Each row has a name. Each piece below is followed by the name of the row it came from, unless a question asks for something else. Each question is about the rows just above it. Places in a row count from 0.

[1.93 1.19 0.16 6.40] -> (9)
[ 1.94  5.74  2.78 -4.22] -> (107)
[ 6.42  0.52  5.17 -8.46] -> (145)
[ 1.94  5.74 -2.84 -8.26] -> (108)
[ 1.19  0.17  2.78 -6.88] -> (34)
[-4.22] is at row and place | (107), 3
(108) without one entry, shuffled: [-2.84  1.94  5.74]. Gone: | [-8.26]
Give the next entry after [1.19 0.16]. | [6.40]

